Each row has a name. Each question is about the rows just above it.

[140 126 107 119 159 120 154 119  92 130 108 151  88 129 137 109 131 155
 130  83 112 120 107 114 152 106 124]  gudi
[120  74 128 130  77 201 121 148 165 163 127  60 107 126 165  32  89  76
  81 155 138 143  65 133 144 163 172]  Gadu
[161 161 113 179 113 201 202  80 157 143 109 171  32 144  87 127  96 115
 143 119 166  95  77  80 150 131 146]  bedi
[151  68 118 103 174 123  58 136 122 130 140 120 174 109 171 110 132 121
 148 132 102 125 100 178 137 142 147]  Vud
[110 160 158 162 165 139 151 158 128  92 157 156 113 133 106 100 146 138
 197 141 150 144 150 142  80 110 120]  gupeg
[119  89 142 176 154 108 165 145 150 126 153 140  87 148 141 148 139 113
 138 144 155  79  96  99 132 153 125]  butum
[145 180 110 164 113 131 218 145 120 123 149 193 132 133  75 161 120 124
 133 125 164 112 132 165 164 167 141]  tev
[ 86  92 135 132 107  80 117 168 168 114 130 110 154 138 165 131 119 131
 146 135 107 111 170 155 125 115 137]  kesi
Whose row is [151  68 118 103 174 123  58 136 122 130 140 120 174 109 171 110 132 121
 148 132 102 125 100 178 137 142 147]?  Vud
Whose row is [161 161 113 179 113 201 202  80 157 143 109 171  32 144  87 127  96 115
 143 119 166  95  77  80 150 131 146]?  bedi
Whose row is [ 86  92 135 132 107  80 117 168 168 114 130 110 154 138 165 131 119 131
 146 135 107 111 170 155 125 115 137]?  kesi
Which row holds [140 126 107 119 159 120 154 119  92 130 108 151  88 129 137 109 131 155
 130  83 112 120 107 114 152 106 124]?  gudi

[146 136 136 200]  penu
[ 96 193 145  93]  guro
[136 203  97 153]  Dul
[138 123 126  96]  dafa
[ 95 125  96 122]  Sosik
[134 135 136 138]  dulev
[ 41  54 135 122]  teken
[137 121  97 125]  dos
Shared by Sosik and teken:  [122]
The one value in Sosik and dos:  [125]
The one value in Dul and penu:  [136]
[137 121  97 125] is in which row?  dos
Shared by Dul and dos:  [97]
Which value is in both dulev and penu?  [136]

[165 179 137 177  89 115 150 142 166 128 140 159  90 148 120 150 224 130
 178 145 147 103 110 135 158  76 121 123 108 107 105 123  86 190 155 101
 157 104 102 156 144 109 120] -> Sava
[165 179 137 177 115 115 204 142 166 105 140 157  90 148 134 150 213 130
 178 145 147 103 110 135 158  76 121 123 108 107 105 123  86 179 155 101
 157 104 102 156 144 109  93] -> Vubam
[135 158 120 114 131  80  77 153 125 127 110 107 107 169 141  89 121 136
 143 107  96 148  90 114 161 155 120  96 156 165  89 124 140 126 134 100
 143 127 130  92 123 128 105] -> zuded
[148 161 130 131 125  94 118 147 150 117 121 122 104 156 142 112 173 130
 145 121  92  90 103 125 153 121 126 111 132 141  93 150  72 147 141 104
 143 125 120 119 129 121 177] -> dibu
[165 179 137 177 115 115 150 142 166 128 140 159  90 148 134 150 224 130
 178 145 147 103 110 135 158  76 121 123 108 107 105 123  86 190 155 101
 157 125 120 119 129 121 117] -> lota
Whose row is [165 179 137 177  89 115 150 142 166 128 140 159  90 148 120 150 224 130
 178 145 147 103 110 135 158  76 121 123 108 107 105 123  86 190 155 101
 157 104 102 156 144 109 120]?  Sava
[135 158 120 114 131  80  77 153 125 127 110 107 107 169 141  89 121 136
 143 107  96 148  90 114 161 155 120  96 156 165  89 124 140 126 134 100
 143 127 130  92 123 128 105] is in which row?  zuded
Whose row is [148 161 130 131 125  94 118 147 150 117 121 122 104 156 142 112 173 130
 145 121  92  90 103 125 153 121 126 111 132 141  93 150  72 147 141 104
 143 125 120 119 129 121 177]?  dibu
[165 179 137 177 115 115 204 142 166 105 140 157  90 148 134 150 213 130
 178 145 147 103 110 135 158  76 121 123 108 107 105 123  86 179 155 101
 157 104 102 156 144 109  93] is in which row?  Vubam

[136  83 122 127 131 222 140] : Sog
[146 183 126 128 105  30 146] : fov
[223 139 175 140 106 222 128] : peku
[136  83 122 127 131 222 140] is in which row?  Sog
Which value is in both fov and peku?  [128]
The row with [146 183 126 128 105  30 146] is  fov
Which value is in both peku and fov?  [128]

[135 101 110 140] = biru
[ 40 106 122  40] = pezen
[100 151 221  28] = pamo
[ 63 197 196 127] = Kir
[154 131 196 127] = fefi
[ 63  39 196  40] = marup
[ 40 131 221 164] = Kiz
[126 101 122  90] = Gepem
Shared by Gepem and pezen:  [122]
Where do [135 101 110 140] appear?  biru
Which value is in both fefi and marup?  [196]
Shared by pezen and marup:  [40]
Which value is in both Gepem and biru?  [101]
Which value is in both pezen and Kiz?  [40]
Which value is in both Kiz and pezen?  [40]

[161 167 125 158 140 117  96 104 165 128 105] : fimam
[124 167 125 158 140 117  96 104 179  95 138] : vikag
[112 110 161 136 175 146 131 122 176  92 137] : Kaz
[112 117 161 136 175 146 131  54 160 125 143] : dizod
Whose row is [112 110 161 136 175 146 131 122 176  92 137]?  Kaz

[118 127 134 104 126 114 118 131 152 100 148 114  89 118 126 120 119 127
 147 122 168 141 115 144 131 106 143 125 117 113 115 118 102 153  75 122
 124 134 107 104 127 127 129 101 140 124 130 130 125 110 162 129 141 117
 129 151 134 157 126 146 122 119 136] : voba
[146 156 104 127 118 129 128 125 119 105 120 142 104 135 139 124 132 106
 137 157 112 141 121 145 104  94 131 155 114 127 104 140 106 101 125 140
 144 138 116 119 106 129 127 109 155  96 156 148 160 123 123 132 140 115
 146 124 140 134 134 133 124 114 116] : gadob
[146 156 104 127 158 129 128 125 119 105 120 142 128 135 139 124 132 106
 137 157 112 141 121 145 104  94 131 155 114 127 104 140 106 101 125 127
 144 138 116 119 106 129 127 109 155  96 156 148 160 123 123 132 140 115
 117 124 140 122 134 127 127 139 153] : Fased
[146 156 104 127 118 129 128 125 119 105 120 142 104 135 139 124 132 106
 137 157 112 141 121 145 104  94 131 155 114 127 104 140 106 101 125 140
 144 138 116 119 106 129 127 109 155  96 156 148 160 123 123 132 140 115
 146 124 140 134 134 133 124 114 116] is in which row?  gadob
The row with [146 156 104 127 158 129 128 125 119 105 120 142 128 135 139 124 132 106
 137 157 112 141 121 145 104  94 131 155 114 127 104 140 106 101 125 127
 144 138 116 119 106 129 127 109 155  96 156 148 160 123 123 132 140 115
 117 124 140 122 134 127 127 139 153] is  Fased
The row with [118 127 134 104 126 114 118 131 152 100 148 114  89 118 126 120 119 127
 147 122 168 141 115 144 131 106 143 125 117 113 115 118 102 153  75 122
 124 134 107 104 127 127 129 101 140 124 130 130 125 110 162 129 141 117
 129 151 134 157 126 146 122 119 136] is  voba

[134 171 119 135  81 163 157 122 104 193 136 137] : mugo
[124 144 168 106 151 130 109 133 148  87 120 126] : pez
[140 155  94 153 101 115 143 135 109 127 194 112] : vuv
[119 109 159 152 110 112 144 124 158 124 135 124] : Viti
[137 161 118 124  78 138 140 121  83 172 148 116] : Rusom
[116 101 204 131 184 103 173 110 181 120 130 128] : dunuv
[123 166  49 168  82 136 132 139 125 177 125 134] : guri
[117 132 109 133 126 144 144 125 193 153 117 133] : ritu
Which value is in both vuv and mugo?  [135]
The row with [140 155  94 153 101 115 143 135 109 127 194 112] is  vuv
Which value is in both Viti and Rusom?  [124]
The one value in mugo and ritu:  [193]

